[115 120 211 135 120 154 116  42 147 193 105 105 124 132 137 120  66  79
 137 148 124 113 186 213 185 164  73 197  98 133 130 122 102  74  78 157
  60 172  74 129  92 186  81] : mikim
[124 145 175 157 109 109 134 146 194 115 133 144 107 107 126 101 150 154
 165 171 148 161 168 138  63 144 144 130 153 128 181 125 156  66 188 204
 161 143 124 150 140 163 100] : zuda
[107 134 179 154  98 116 146 166 109 142 119 119 110 150 137  87  83 153
 122 147 113 127 140 144  93 162  88 112 108 119 123 141 130 112  86 102
 118 144 112 167 152 151 138] : suz
[107 134 179 154  98 116 146 166 109 142 119 119 110 150 137  87  83 153
 122 147 113 127 140 144  93 162  88 112 108 119 123 141 132 112  86 102
 118 132 112 167 152 151 138] : Neku
[157 125 204 143 188 107 134 168 150 109 144 144 163 133 115 150  66 144
 124 154 109 138 146 153 181 194 101 156 107 128 126 148 130 161  63 145
 171 175 161 166 100 124 140] : Doved
[110 138  73 106  83 117  97  44 125 142 116 116 101 147 137 172 184  79
 119 104 153 114 116 111 107  61 162 112 152 141 134 123 122  95 211 150
  71  95  95  99 127 113 102] : sabuk
asked: [204 161 143 124 150 140] -> zuda
perm: [ 63  66 100 101 107 107 109 109 115 124 124 125 126 128 130 133 134 138
 140 143 144 144 144 145 146 148 150 150 153 154 156 157 161 161 163 166
 168 171 175 181 188 194 204] -> Doved

[106 124 136 193  91  89 101 111  99 194  95 129 131  91 198 125 110 134
  98  98 189 193 100 195  95  95 211 192 114  97 154 100 192 128 192 104
  99  91 100 190  96 100  96 117 192] = suz
[142 164 169 165 164  59  40 170 141 155 187  33  42 141 164 173 167 172
 153 180 167  57 167 147  48 121  52  55  45 151 127  47 121 154  55 135
  40  39  42  46 158 162  47 114  49] = zuda
[164 187 141  33  55 158  46  45 114  42 121 151  40  59 136 154  47  40
 173  55  57 121 180  48 167 153 169 165 141 167 170 167 164 142  52  39
  42 147 164  49  47 172 162 127 155] = Rodev
perm: [ 33  39  40  40  42  42  45  46  47  47  48  49  52  55  55  57  59 114
 121 121 127 136 141 141 142 147 151 153 154 155 158 162 164 164 164 165
 167 167 167 169 170 172 173 180 187] -> Rodev
perm: [ 89  91  91  91  95  95  95  96  96  97  98  98  99  99 100 100 100 100
 101 104 106 110 111 114 117 124 125 128 129 131 134 136 154 189 190 192
 192 192 192 193 193 194 195 198 211] -> suz
asked: [ 52  39  42 147 164  49  47 172 162 127 155] -> Rodev
asked: [142 164 169 165 164  59  40 170 141 155 187  33  42 141 164 173 167 172
 153 180 167  57 167 147  48 121  52  55  45 151 127  47 121 154  55 135
  40  39  42  46 158 162  47 114  49] -> zuda
perm: [ 49 114  47 162 158  46  42  39  40 135  55 154 121  47 127 151  45  55
  52 121  48 147 167  57 167 180 153 172 167 173 164 141  42  33 187 155
 141 170  40  59 164 165 169 164 142] -> zuda
size: [106 124 136 193  91  89 101 111  99 194  95 129 131  91 198 125] -> 16
size: [164 187 141  33  55 158  46  45 114  42 121 151  40  59 136 154  47  40
 173  55  57 121 180  48 167 153 169 165 141 167 170] -> 31

[182 131 137 169 106 111] -> Nik
[145 104 145 169 106 111] -> zosi
[ 96 121 149 168 126 206] -> Rodev
[118 118 127 168  89  79] -> Neku
[126 147 140  37 112 104] -> Doved
[ 46 152 104  49  96 142] -> napal
[151 121 152 232  82 181] -> fef
[106 164 117  84 112 169] -> sabuk
[ 84  77 103 165 103  76] -> mikim
[186 147 126 125  91 120] -> zuda
[130 101  98 136 164  89] -> Vavas
howmany mikim: [104] -> 0
asked: [145 104 145 169 106 111] -> zosi

[ 97 201 164 182 118]  Doved
[182  43 118 201 163]  Vavas
[ 43 201 164 182 118]  zosi
[155 124 181 100  38]  fef
[ 39 203 203 186  39]  Nik
size: [182  43 118 201] -> 4
perm: [118  43 201 164 182] -> zosi
howmany Nik: [39] -> 2
size: [ 97 201 164 182 118] -> 5

[161 122 126 243 129 174 121 110 111 112 127 131  63 125 129 144 148 136
 147 180 133 107 109 120 124 102 191] -> Neku
[161 122 126 243 129 174  67 110 111 112 127 131  63 125 129 149 148 136
 147 180 133 107 109 120 114 150 134] -> zosi
[ 95  93 124 144 173 138 145  71 137 135  47 157 120 119 142 107  98 133
 121 161 114 115 100 140 140 142 150] -> Doved
[120 166 103 149 139 146 108 186 109 119 142 135  47 107  98 157 120 157
 108 110 152 163 147 155  84 100  76] -> fef
asked: [120 166 103 149 139 146 108 186 109 119 142 135  47 107  98 157 120 157
 108 110 152 163 147 155  84 100  76] -> fef
asked: [119 142 135  47 107  98 157 120] -> fef
howmany fef: [119] -> 1

[128 126 132 128 130 133 129] : sabuk
[179 126 136 132 130 238 129] : Rodev
[128 131 238 123 159 232 129] : Doved
size: [128 126 132 128 130] -> 5
asked: [132 130 238] -> Rodev
howmany sabuk: [128] -> 2
asked: [179 126 136 132 130 238 129] -> Rodev

[183 144  91  92  26] = suz
[ 92  92 158 160 121] = zosi
[ 92  91  91 143  92] = Rodev
asked: [ 92 158 160] -> zosi
both zosi Rodev:  -> [92]
perm: [ 26  92  91 144 183] -> suz
size: [92] -> 1
both zosi suz:  -> [92]
asked: [91 92] -> suz

[175 174 170 166 161 154 147 138 130 121 114 107 102  97  94  94  93  94
  96  99 101 104 107 108 109 110 108 107 105 101  99  96  95  94  96  98
 104 111 120 131 144 158 172 186]  suz
[175 170 160 154 129 113 101  94  93  97 102 108 110 107 103  97  94  97
 108 127  94 181 206 224 144 216 189 211 111  71  40  23  22  36  61  93
 123 149 167 175 176 172 167 162]  Neku
[175 170 160 146 129 113 101  94  93  97 102 108 110 107 103  97  94  97
 108 127 153 181 206 224 228 216 189 152 111  71  40  23  22  36  61  93
 123 149 167 175 176 172 167 162]  mikim
[175 172 167 159 149 137 126 115 105  98  94  93  94  97 101 105 108 110
 109 107 103  99  95  94  95 100 110 124 140 160 180 199 214 224 229 225
 214 195 171 143 113  85  59  39]  Vavas
[175 168 152 131 110  97  93  97 105 109 108 101  95  96  89 138 174 208
 227  89 192 143  89  45  22  26  53  93 132 161 175 175 169 163 161 162
 162 156 139 114  93  64  55  60]  sabuk
[ 61 170 159 143 125 109  98  93  94 100 106 109 109 104  98  94  97 108
 129 158 188 214 227 225 205 170 127  83  46  25  21  34  61  94 127  88
 170 176 175 169 164 161 161 163]  zosi
howmany sabuk: [90] -> 0
asked: [147 138 130 121 114] -> suz
asked: [175 174 170 166 161 154 147 138 130 121 114 107 102  97  94  94  93  94
  96  99 101 104 107 108 109 110 108 107 105 101  99  96  95  94  96  98
 104 111 120 131 144 158 172 186] -> suz
asked: [175 174] -> suz
size: [175 172 167 159 149 137 126 115 105  98  94  93  94  97 101 105 108 110
 109 107 103  99  95  94  95 100 110 124 140 160 180 199 214 224 229 225
 214 195 171 143 113  85  59  39] -> 44
size: [175 172 167 159 149 137 126 115 105  98  94  93  94  97 101 105 108 110
 109 107 103  99  95  94  95 100 110 124 140 160 180 199 214 224 229 225
 214 195 171 143 113] -> 41
size: [175 170 160 146 129 113 101  94  93  97 102 108 110 107 103  97  94  97
 108 127 153 181 206 224 228 216] -> 26

[115  91  49 127 129] : sabuk
[ 75  76  76 208  75] : zosi
[156 113  96  62 143] : zuda
[166 120  79  49 138] : Neku
[ 75  95  52 125  90] : suz
[160 108  89  59 140] : Doved
[133 124 122  64 115] : Rodev
[ 75 110  61 208 125] : Nik
[157 100  94  52 151] : fef
[ 64 116  41 190 103] : Vavas
size: [156 113  96  62] -> 4
size: [157 100] -> 2
size: [160] -> 1
howmany zosi: [75] -> 2

[ 59 123 128  17  98 113 121 127] = napal
[113 128  18 121 127 123  98  59] = zosi
[ 18 113 128 123 148 172  39 128] = mikim
[128 122 128 109 128  93 166 128] = suz
[ 85 128 155 121 123 102 149  74] = zuda
[108  91 128 128 128 128 128  91] = fef
[128 105 169 122 122 107 122 128] = sabuk
[113 123 128  18 128  97 121  59] = Neku
both suz Neku:  -> [128]
both napal fef:  -> [128]
asked: [ 91 128 128 128 128 128] -> fef
perm: [ 59 121  97 128  18 128 123 113] -> Neku
howmany fef: [128] -> 5
perm: [ 59 113 128  18 121 127 123  98] -> zosi
asked: [113 128  18 121] -> zosi

[ 88  71  64 112 100 102 228  89 227 100 223  66  68 107  90  69 208  69
 222 225 140 125 231 109 216 220 111 117  84 242  32 237 101  71 111 227
  94 203 228 107 227 225 222  82 112] = Vavas
[153 163 176 169 131 130  48 154  55 179  58 172 172 124 190 168  54 173
  59  55 137 155  50 173  64  58 182 166 154  34 204  42 180 168 169  48
 141  62  50 173  51  52  57 159 170] = Nik
[ 76  96 107 197  45  43 102  90  94 177  94 101 102  27 166  98 130 106
  98  89 208 209  90 189  87  87 231 211  90  91 116  92 183 100 193 111
  60  76  89 188  94 110  88  91 205] = napal
[172 174 173 125 156 152  58 167  64 136  70 176 174 146 143 175  47 172
  71  68 107 115  62 129  76  71 132 124 169  45 182  53 135 173 126  54
 164  77  64 130  61  59  69 173 127] = fef
[154  52 173 169 137 204 168  55  58 153 153  50  58 169 172 163  62 141
 173 159 131 172  54 124  59 170 190  64 173  55  50 155  42 176 180  51
 166  48 130 179  34 182 168  57  48] = Doved
asked: [100 193 111  60  76  89 188] -> napal
perm: [ 34  42  48  48  50  50  51  52  54  55  55  57  58  58  59  62  64 124
 130 131 137 141 153 154 154 155 159 163 166 168 168 169 169 170 172 172
 173 173 173 176 179 180 182 190 204] -> Nik

[154 173  91  79 147 217 174 137 109] = suz
[167 137 149  96 134  71  45 143 109] = Doved
[174 137  40 193 126 166  88 144 118] = zuda
[154 161  53 143 100 126 162 137  93] = mikim
[ 89 100 184  99 129 206  49 137 129] = Vavas
[138 137  81  52 192 166 141  97 162] = Neku
[165 137 167 104 213  93  88 143 109] = napal
both Neku napal:  -> [137]
asked: [167 137 149  96 134  71  45 143 109] -> Doved
size: [ 89 100 184  99 129 206  49 137 129] -> 9

[160 110 131  55  69 193  51 131] : fef
[148  95  99 167 157 180 211 153] : napal
[135 202 198 104 104  95  55 131] : Vavas
[115 127 109 234 212 105 125  66] : Neku
[150 103 114 113 114 181 196 177] : Rodev
[114 134 114 237 216  99 116  62] : suz
[134 199 193 115 127 181 196 125] : mikim
[160 110 131  55  69 193 195 213] : Doved
[140 109 200 103 109 103  61 143] : zosi
size: [114 134 114 237 216] -> 5
perm: [ 55  95 104 104 131 135 198 202] -> Vavas
asked: [150 103 114 113 114 181 196 177] -> Rodev
perm: [ 66 125 105 212 234 109 127 115] -> Neku
howmany zosi: [104] -> 0
asked: [198 104 104  95  55] -> Vavas

[ 67 213  58  92  69 131] : fef
[ 66 194  70  83  82 144] : zosi
[ 70 203  65  91  76 135] : Rodev
[156 104 158 149 142 110] : mikim
[193 193  83 118  83  83] : Vavas
[135 110 145 128  82 129] : Neku
[ 86  82  74 109  80 121] : suz
[116 105 141 104 146 152] : Nik
[117 183 176  98 175 161] : sabuk
[ 80 182  81  94  91 139] : napal
[117 183  95 138  87  98] : Doved
size: [117 183  95 138] -> 4
size: [117 183 176  98 175 161] -> 6
asked: [117 183  95 138  87  98] -> Doved
both zosi Vavas:  -> [83]
howmany Vavas: [83] -> 3
size: [117 183 176  98 175] -> 5

[175  81 168 163 174 141 128 149 110 104 170 178 133 157 129 164 175  86
 125 117 179 111] : Nik
[178  79 167 164 175 140 126 148 109 104 172 180 132 158 130 166 175  84
 123 115 134 111] : Doved
[ 99 112 178 154 156 173  94 133  96  98  73 147  84 129  91  87 184 127
  77 201 176 164] : fef
[173  98  78 154 133  73  87  94 127 129 176 164  84 156 201 178  99 112
  96  91 147 184] : mikim
[171  87 173 161 174 148 133 153 112 106 166 175 138 155 123 160 178  90
 129 122 177 107] : sabuk
[ 56 244 123  87  81 167 180 143 183 190  63  57 173  94 111  70  99 228
 179 194  66 149] : zosi
asked: [173  98  78 154 133  73  87  94 127 129 176 164  84 156 201 178  99 112
  96  91 147 184] -> mikim
size: [ 56 244 123  87  81 167 180 143 183 190  63  57 173  94] -> 14
perm: [184 147  91  96 112  99 178 201 156  84 164 176 129 127  94  87  73 133
 154  78  98 173] -> mikim
size: [173  98] -> 2
size: [171  87 173 161 174 148 133 153 112 106 166 175 138 155] -> 14

[114 178 168 180 161 111 120 117 174 169 106 100 117 155 125 123 115 177
 105 180]  Nik
[157  68  49  78  55 156 153 156  58  73 155 160 161 100 129 126 157  51
 168  76]  zosi
[ 88 197 189 207 188  76 108  89 198 194 101  79 105 203 131 135 100 198
 110 191]  suz
[188  71  76  79  80 178 126 188  71  65 176 176 130  66 118 121 180  61
 140  57]  Vavas
[157  68  49  78  55 156 153 156  58  73 155 160 161 100 129 126 160  53
 134  62]  Rodev
[162  78  73  73  75 162 147 164  85  78 169 154 149 121 115 120 161  76
 143  81]  zuda
[100 119 114 105 112 101 100 100 107 110  84  89 179 109 179 177  89  88
  89 110]  Neku
[ 85 166 164 177 165  74 133  78 180 166  91  84 137 161 142 152  69 169
 147 178]  napal
[199 132 133 124 134 199  40 189 128 127 196 178  51  98  12  17 209 124
  54 125]  Doved
size: [ 88 197 189 207 188  76 108  89 198 194 101  79 105 203] -> 14
howmany Neku: [89] -> 3

[ 85 156 122 118 155 104  96 142 106 105  83 112 186 102 133 149 109  76
 160] = sabuk
[152 107 161 141 104 166 154  89 152 145 159 145 109 150 168  94 156 175
 108] = Vavas
[123 133 165 112 137 192 113  72 162 113 120 119  89 110 158  78 156 160
 153] = zuda
[157  99 130 149 105 148 151 120 132 164 159 151 120 143 166 106 131 142
 104] = Doved
[168  91  90 117 141  97 144 117 146 105 160  96 160 100 103 111 135 154
 123] = mikim
[133 129 156  98 133 190 130  77 139 117 139 135  62 119 110  88 150 215
 149] = fef
[ 91 160 131  91 168 134  90 123 134  95  88  98 136 105 115 129 134 110
 167] = napal
[132 134 107 150 133  92 147 163  91 150 140 133 130 148 142 180 110 103
 104] = Neku
[134 113 131 178 103 127 137 136 133 146 137 134 245 139 198 123 130  29
 128] = Rodev
[ 91 154 144  90 160 160  96 102 135 100  97 105 146 111 123 117 141 117
 168] = suz
asked: [ 91 150 140 133 130 148 142 180 110 103 104] -> Neku
size: [133 129 156  98 133 190 130] -> 7
perm: [135 100  97 105 146 111 123 117 141 117 168  91 154 144  90 160 160  96
 102] -> suz
both mikim Doved:  -> [105]

[132 147  68 163 132 110 166] -> mikim
[105  35 105 130 129 156 153] -> zosi
[116  62 125  28 100  96 137] -> Doved
[156  40 130 241  77 131 138] -> zuda
[ 59  62 125 164 100  96 137] -> Vavas
howmany mikim: [163] -> 1
size: [156  40 130 241  77 131 138] -> 7
howmany zosi: [130] -> 1

